Below are the code and all the weights of a small trained network. Each question names an input and a class and asks about switching units off, where a switched-off unit gives its printed mean instead of its output.

import numpy as np


def w(rows, s, z=0):
    codes = np.array(rows[::2]) - 128.0
    scale = np.full(codes.shape[1], s)
    scale[-1] = z or s
    return codes * scale


def norm(h):
    return h / np.sqrt((h * h).mean(-1, keepdims=True) + 1e-5)


def f(y):
    return np.maximum(y, 0)


def log_softmax(a):
    a = a - a.max(-1, keepdims=True)
    return a - np.log(np.exp(a).sum(-1, keepdims=True))


def net(x, mask):
    res = np.array(x, float).reshape(1, 6) / 4 @ E
    u = 0
    for l in range(3):
        y = f(norm(res) @ A[l][:, :-1].T + A[l][:, -1])
        res = res + np.where(mask[u : u + 9], y, B[l][:, -1]) @ B[l][:, :-1]
        u += 9
    return log_softmax(norm(res)[-1] @ U[:, :-1].T + U[:, -1])


A, B = {}, {}
E = w([
[44,207,169,59,94,2,175],'x0',
[188,55,150,110,99,119,207],'x1',
[189,50,148,121,230,62,31],'x2',
[77,121,198,16,150,191,95],'x3',
[128,126,128,128,125,128,127],'x4',
[98,127,212,193,178,139,142],'x5',
],0.0088)
A[0] = w([
[115,168,113,143,107,227,179,17],'0.n1',
[175,52,150,96,122,168,236,1],'0.n2',
[154,136,58,214,111,123,162,37],'0.n3',
[147,92,89,156,138,251,101,9],'0.n4',
[103,124,228,208,160,182,167,51],'0.n5',
[87,204,80,155,150,196,53,56],'0.n6',
[125,88,173,79,115,175,75,83],'0.n7',
[115,146,147,52,137,218,153,19],'0.n8',
[149,118,26,54,100,167,121,42],'0.n9',
],0.021,0.0053)
B[0] = w([
[76,4,47,96,41,123,165,216],'0.n1',
[141,130,222,175,52,56,3,215],'0.n2',
[32,160,154,217,214,162,148,211],'0.n3',
[255,119,225,93,135,193,229,248],'0.n4',
[158,242,46,75,128,181,49,223],'0.n5',
[141,118,215,162,74,50,22,221],'0.n6',
[43,137,144,178,232,133,144,217],'0.n7',
[29,159,127,220,213,136,173,210],'0.n8',
[142,243,58,82,119,192,37,202],'0.n9',
],0.022,0.012)
A[1] = w([
[110,100,87,180,206,138,124,19],'1.n1',
[188,56,111,125,236,133,51,177],'1.n2',
[95,154,115,152,111,96,113,158],'1.n3',
[181,104,87,132,146,106,101,92],'1.n4',
[108,178,186,140,115,129,142,67],'1.n5',
[143,98,125,109,189,102,151,90],'1.n6',
[153,151,75,82,131,149,80,4],'1.n7',
[213,139,45,249,123,88,157,111],'1.n8',
[98,198,170,16,136,57,213,44],'1.n9',
],0.021,0.0028)
B[1] = w([
[147,108,84,166,197,106,161,216],'1.n1',
[71,114,98,152,5,178,129,228],'1.n2',
[172,126,159,136,128,146,169,249],'1.n3',
[155,119,95,186,111,136,117,137],'1.n4',
[136,111,79,129,182,58,146,254],'1.n5',
[98,130,86,134,98,113,154,148],'1.n6',
[151,132,90,104,172,121,123,182],'1.n7',
[46,168,198,100,133,185,95,155],'1.n8',
[147,181,187,111,120,159,175,176],'1.n9',
],0.028,0.0099)
A[2] = w([
[133,104,186,115,76,13,36,3],'2.n1',
[128,216,78,78,103,134,107,17],'2.n2',
[146,179,135,177,124,155,110,170],'2.n3',
[167,151,68,81,166,139,87,62],'2.n4',
[84,57,44,113,21,123,185,8],'2.n5',
[120,194,107,53,117,6,172,148],'2.n6',
[215,119,151,57,124,93,230,123],'2.n7',
[156,134,194,73,100,164,166,58],'2.n8',
[151,110,112,124,133,107,132,69],'2.n9',
],0.021,0.0035)
B[2] = w([
[153,34,197,87,158,2,83,203],'2.n1',
[152,144,92,74,168,150,46,190],'2.n2',
[124,114,102,52,138,50,167,251],'2.n3',
[159,70,84,78,170,158,112,172],'2.n4',
[87,5,15,120,31,151,171,181],'2.n5',
[183,122,226,189,94,226,116,182],'2.n6',
[217,102,87,129,111,97,240,179],'2.n7',
[191,140,92,144,103,88,216,185],'2.n8',
[118,142,151,101,145,125,134,129],'2.n9',
],0.023,0.013)
U = w([
[12,197,160,196,229,149,198,109],'0',
[246,135,198,117,106,193,239,103],'1',
[122,117,205,129,77,23,47,106],'2',
[142,207,39,37,150,179,67,105],'3',
[131,107,96,116,158,101,171,251],'4',
[65,53,65,142,56,156,162,84],'5',
],0.012,0.013)

Each question gives the input, the list of numbers given to net, and the class t.
The units are the neurons (one row each of A and B). Each row of codes is followed by its name. A weight is (code - 128) times the scale printed after its matrix; where a second scale follows, it is the last column's (A, B and U).
mask holds one flag per neuron, layer by layer. A switched-off neuron (its flag False) gives its mean, the last column of its row in B, instead of its output. The means were averaged over made-up inputs and are rounded, as every weight is.
A unit's drop is (log p(t) with every unit on - log p(t) with that unit switched off) / (log p(t) with every unit on - log p(t) with every unit switched off).
The circuit of an input: a set's keep is (log p(t) with only the set's units on - log p(t) with every unit switched off) / (log p(t) with every unit on - log p(t) with every unit switched off). Starting from the 12 units with the biggest drops (on a tie, the unit counted first), units are removed one at a time, each time the one whose removal leaves the highest keep (on an exact tie, the one counted first), for as long as the keep stays at least 0.8.
circuit, biggest first: the units of the circuit, biggest drop first
most important unit: the unit with the biggest drop
k most important neurons: the k neurons with the biggest drops, biggest first
k most important neurons of layer l: the k neurons of layer l with the biggest drops, biggest first
input [-8,-1,0,1,-7,2], class 1: most important unit -> 0.n4
input [-3,-3,-8,7,-7,5], class 5: 3 most important neurons -> 0.n1, 0.n3, 2.n5
input [8,-2,7,-8,-4,3], class 0: 2 most important neurons of layer 0 -> 0.n6, 0.n2
input [-5,-7,-1,-6,5,-4], class 2: 2 most important neurons -> 0.n6, 0.n8
input [4,8,-6,-5,-5,-8], class 2: 3 most important neurons -> 0.n2, 0.n5, 0.n4
input [-8,8,8,3,-3,-2], class 1: 4 most important neurons -> 0.n4, 0.n6, 0.n1, 0.n2
input [6,-8,-6,-6,-2,3], class 2: 3 most important neurons -> 0.n6, 0.n4, 0.n8
input [8,2,7,-2,1,-5], class 1: 2 most important neurons -> 1.n9, 0.n2
input [2,-1,6,-7,3,-7], class 0: circuit, biggest first -> 0.n3, 1.n8
input [2,-3,2,-6,4,-7], class 3: 3 most important neurons of layer 0 -> 0.n9, 0.n8, 0.n7
input [1,-5,0,-6,-4,4], class 0: 2 most important neurons -> 0.n3, 0.n2
input [6,-3,5,0,-1,5], class 1: 3 most important neurons of layer 0 -> 0.n2, 0.n6, 0.n9
input [-6,8,-6,-8,-6,8], class 0: 3 most important neurons -> 0.n3, 0.n6, 0.n9
input [-7,-4,-8,6,-3,-5], class 5: 3 most important neurons of layer 1 -> 1.n3, 1.n9, 1.n8
input [-8,-4,-2,-5,3,-2], class 1: most important unit -> 0.n4
input [7,2,8,4,-4,-2], class 5: 4 most important neurons of layer 0 -> 0.n4, 0.n8, 0.n3, 0.n5
input [-8,-7,-7,-4,-4,2], class 1: 3 most important neurons -> 0.n4, 0.n2, 1.n2
input [-6,-2,-7,-3,-4,-7], class 3: 2 most important neurons of layer 0 -> 0.n9, 0.n3
input [4,-7,3,-8,0,-8], class 0: 2 most important neurons -> 0.n3, 0.n5
input [-2,5,3,8,-1,-2], class 0: circuit, biggest first -> 0.n7
input [-3,4,-3,0,4,5], class 3: 2 most important neurons -> 0.n5, 0.n6
input [-4,0,-1,4,-1,-5], class 3: 3 most important neurons of layer 1 -> 1.n3, 1.n1, 1.n9
input [3,-2,-7,-8,6,-8], class 0: 2 most important neurons -> 0.n3, 0.n5
input [3,-2,-6,-1,-1,4], class 5: 2 most important neurons of layer 0 -> 0.n1, 0.n9
input [-6,-8,-6,-6,8,8], class 2: 2 most important neurons of layer 1 -> 1.n1, 1.n7
input [3,-7,-5,2,3,-5], class 2: 2 most important neurons of layer 0 -> 0.n6, 0.n5
input [-3,-5,1,-1,4,3], class 2: circuit, biggest first -> 0.n6
input [-2,4,7,-1,-2,-6], class 5: 2 most important neurons -> 1.n2, 0.n5
